[[ -8 -30   8  11   9 -13 -16 -52  18  11]
 [ 83   5   2  -2   3  30  -7  13 -14   2]
 [ 15  -8   0  -2   0   2  -1  26  68   6]]
->
[[ -8  83  15]
 [-30   5  -8]
 [  8   2   0]
 [ 11  -2  -2]
 [  9   3   0]
 [-13  30   2]
 [-16  -7  -1]
 [-52  13  26]
 [ 18 -14  68]
 [ 11   2   6]]

[[-30 -34  55  55]
 [-29 -33  48  54]
 [-30 -35  21  53]
 [-30 -31  83  54]
 [-30 -34  83  55]
 [-28 -28  34  51]
 [-30 -35  26  54]
 [-30 -37  17  55]
 [-30 -35  38  54]
 [-30 -36  53  56]
 [-30 -37  61  56]]
->
[[-30 -29 -30 -30 -30 -28 -30 -30 -30 -30 -30]
 [-34 -33 -35 -31 -34 -28 -35 -37 -35 -36 -37]
 [ 55  48  21  83  83  34  26  17  38  53  61]
 [ 55  54  53  54  55  51  54  55  54  56  56]]

[[-25 -14 -33   1   2  31  -3 -16  22 -29  48 -11   4  57   0  -2]
 [-11   6 -23   9 -13  41   9  15  10 -33  40   4 -28  61   8 -20]
 [-15   0 -27   7 -10  39   5   7  13 -34  44   0 -20  61   5 -16]
 [-28 -21 -34  -4  10  22  -8 -29  24 -22  45 -17  19  48  -4   7]
 [-19  -5 -30   6  -6  37   2  -1  16 -33  46  -4 -12  62   3 -11]]
->
[[-25 -11 -15 -28 -19]
 [-14   6   0 -21  -5]
 [-33 -23 -27 -34 -30]
 [  1   9   7  -4   6]
 [  2 -13 -10  10  -6]
 [ 31  41  39  22  37]
 [ -3   9   5  -8   2]
 [-16  15   7 -29  -1]
 [ 22  10  13  24  16]
 [-29 -33 -34 -22 -33]
 [ 48  40  44  45  46]
 [-11   4   0 -17  -4]
 [  4 -28 -20  19 -12]
 [ 57  61  61  48  62]
 [  0   8   5  -4   3]
 [ -2 -20 -16   7 -11]]

[[  1  10  58  38  15   2  10  13  30  71  30 -41  11  -3 -25]
 [ -8 -13 -11  20  -3   4 -13 -41 -51  -8 -46   0  -3 -38  -1]]
->
[[  1  -8]
 [ 10 -13]
 [ 58 -11]
 [ 38  20]
 [ 15  -3]
 [  2   4]
 [ 10 -13]
 [ 13 -41]
 [ 30 -51]
 [ 71  -8]
 [ 30 -46]
 [-41   0]
 [ 11  -3]
 [ -3 -38]
 [-25  -1]]

[[ 17  -6 -36 -57]
 [ 22  37 -63  36]
 [ -1  32   8 -45]
 [-26  24  21 -29]
 [ 18  39 -68  21]
 [-23  18  20 -30]
 [ -8  18 -42 -78]
 [ 25  26 -61   1]]
->
[[ 17  22  -1 -26  18 -23  -8  25]
 [ -6  37  32  24  39  18  18  26]
 [-36 -63   8  21 -68  20 -42 -61]
 [-57  36 -45 -29  21 -30 -78   1]]

[[-12 -37   8 -37  19 -13  53 -34  -3   3  15  17 -44]
 [ 26 -45 -49  60  17  35 -23  21  17  23 -11 -43  25]
 [  9   2  28  28   1 -26   6 -16  17  21  32 -12 -53]
 [-23 -34  14 -13  32  -6 -13 -30 -14  22  57   6 -33]
 [ 29   6  -9  -5  30  13 -38 -34  18  29  38  10  47]]
->
[[-12  26   9 -23  29]
 [-37 -45   2 -34   6]
 [  8 -49  28  14  -9]
 [-37  60  28 -13  -5]
 [ 19  17   1  32  30]
 [-13  35 -26  -6  13]
 [ 53 -23   6 -13 -38]
 [-34  21 -16 -30 -34]
 [ -3  17  17 -14  18]
 [  3  23  21  22  29]
 [ 15 -11  32  57  38]
 [ 17 -43 -12   6  10]
 [-44  25 -53 -33  47]]
---
[[ -4  -8 -14  -9 -10 -13  13]
 [ 18  11   8  -2  -2  -8 -20]
 [-29  -5 -33   0  28  63  32]
 [ 36   2 -15 -19  40 -20  -6]
 [ 45  19  15  -1  18 -26 -20]]
->
[[ -4 -14 -10  13]
 [ 18   8  -2 -20]
 [-29 -33  28  32]
 [ 36 -15  40  -6]
 [ 45  15  18 -20]]

[[  2 -20 -18  19  24   0   5]
 [ 44  -9 -50 -47   2  37  45]
 [ -5   7  -5 -12  -7 -10  15]
 [  1  -3  -9  22   6 -60  31]
 [  1  -7  -5   7  17   4  14]
 [ 31  -9 -39 -36   5  33  36]
 [  8  -1 -19  -5   3 -27  32]
 [ 22   7 -31 -54 -14  28  45]
 [ 31  -3 -21 -15   5  -1  39]
 [ -4  -2   4  23   9 -39  12]
 [ 18  12 -26 -51 -20  11  44]]
->
[[  2 -18  24   5]
 [ 44 -50   2  45]
 [ -5  -5  -7  15]
 [  1  -9   6  31]
 [  1  -5  17  14]
 [ 31 -39   5  36]
 [  8 -19   3  32]
 [ 22 -31 -14  45]
 [ 31 -21   5  39]
 [ -4   4   9  12]
 [ 18 -26 -20  44]]

[[ -9 -64  -7  -2  29]
 [-13 -27   0  76 -43]
 [  1  77  -1 -42 -30]
 [ -1  32  -2 -45  21]
 [  4 -33   3  -5  14]
 [ -4  24  -5  66   1]
 [ -7  33  -2 -45  65]
 [ 14   0   4  26  24]
 [ 10 -29   2 -78   4]
 [  6  37  -3  26  16]
 [-11   7  -7 -19 -21]]
->
[[ -9  -7  29]
 [-13   0 -43]
 [  1  -1 -30]
 [ -1  -2  21]
 [  4   3  14]
 [ -4  -5   1]
 [ -7  -2  65]
 [ 14   4  24]
 [ 10   2   4]
 [  6  -3  16]
 [-11  -7 -21]]

[[ 16  20 -10 -11 -11  20  20]
 [  9  28 -12 -12 -14  27  22]
 [ 73  15 -10 -11 -11   7  19]
 [-48  34 -12 -11 -13  34  22]
 [-13  25 -10 -11 -12  27  21]
 [-26  23 -10 -12 -12  34  21]
 [-22  20  -9 -11 -11  33  20]
 [ 31  22 -11 -11 -12  20  21]
 [ 28  29 -11 -11 -13  16  21]]
->
[[ 16 -10 -11  20]
 [  9 -12 -14  22]
 [ 73 -10 -11  19]
 [-48 -12 -13  22]
 [-13 -10 -12  21]
 [-26 -10 -12  21]
 [-22  -9 -11  20]
 [ 31 -11 -12  21]
 [ 28 -11 -13  21]]

[[ 21  41  54]
 [ 45  68 -66]
 [  3   8 -52]
 [ 34  36  69]
 [ 43 -65  54]]
->
[[ 21  54]
 [ 45 -66]
 [  3 -52]
 [ 34  69]
 [ 43  54]]

[[ 20   4 -10]
 [-42  -5  63]
 [ 10  -5  -8]
 [  0   1   0]
 [ -1  -2  -1]
 [  0   1   0]
 [  8  15  -8]
 [  0  -2  -1]
 [ 28 -20  22]
 [-28  29 -15]]
->
[[ 20 -10]
 [-42  63]
 [ 10  -8]
 [  0   0]
 [ -1  -1]
 [  0   0]
 [  8  -8]
 [  0  -1]
 [ 28  22]
 [-28 -15]]

[[ 14  21  77 -47   6  20  30  12  22 -53  -5  63 -39]
 [ 13  15  18  26 -44 -15 -12  34 -21  33 -28  21  23]]
->
[[ 14  77   6  30  22  -5 -39]
 [ 13  18 -44 -12 -21 -28  23]]

[[ -9  -9 -70 -35]
 [ -2  -4  -1  -1]
 [-21 -31 -15  -9]
 [-40 -62  26   4]
 [ -8 -10  31  11]
 [  1   4   2   1]
 [ 12  20 -31 -10]
 [ 46  64  -1   8]
 [ -2  -4   0  -3]
 [ 19  27  15   8]
 [ -7 -10  30  13]]
->
[[ -9 -70]
 [ -2  -1]
 [-21 -15]
 [-40  26]
 [ -8  31]
 [  1   2]
 [ 12 -31]
 [ 46  -1]
 [ -2   0]
 [ 19  15]
 [ -7  30]]

[[ 12  -5  -3  31  23  16   2]
 [ 33 -15  -6  62  48  49  -3]]
->
[[12 -3 23  2]
 [33 -6 48 -3]]
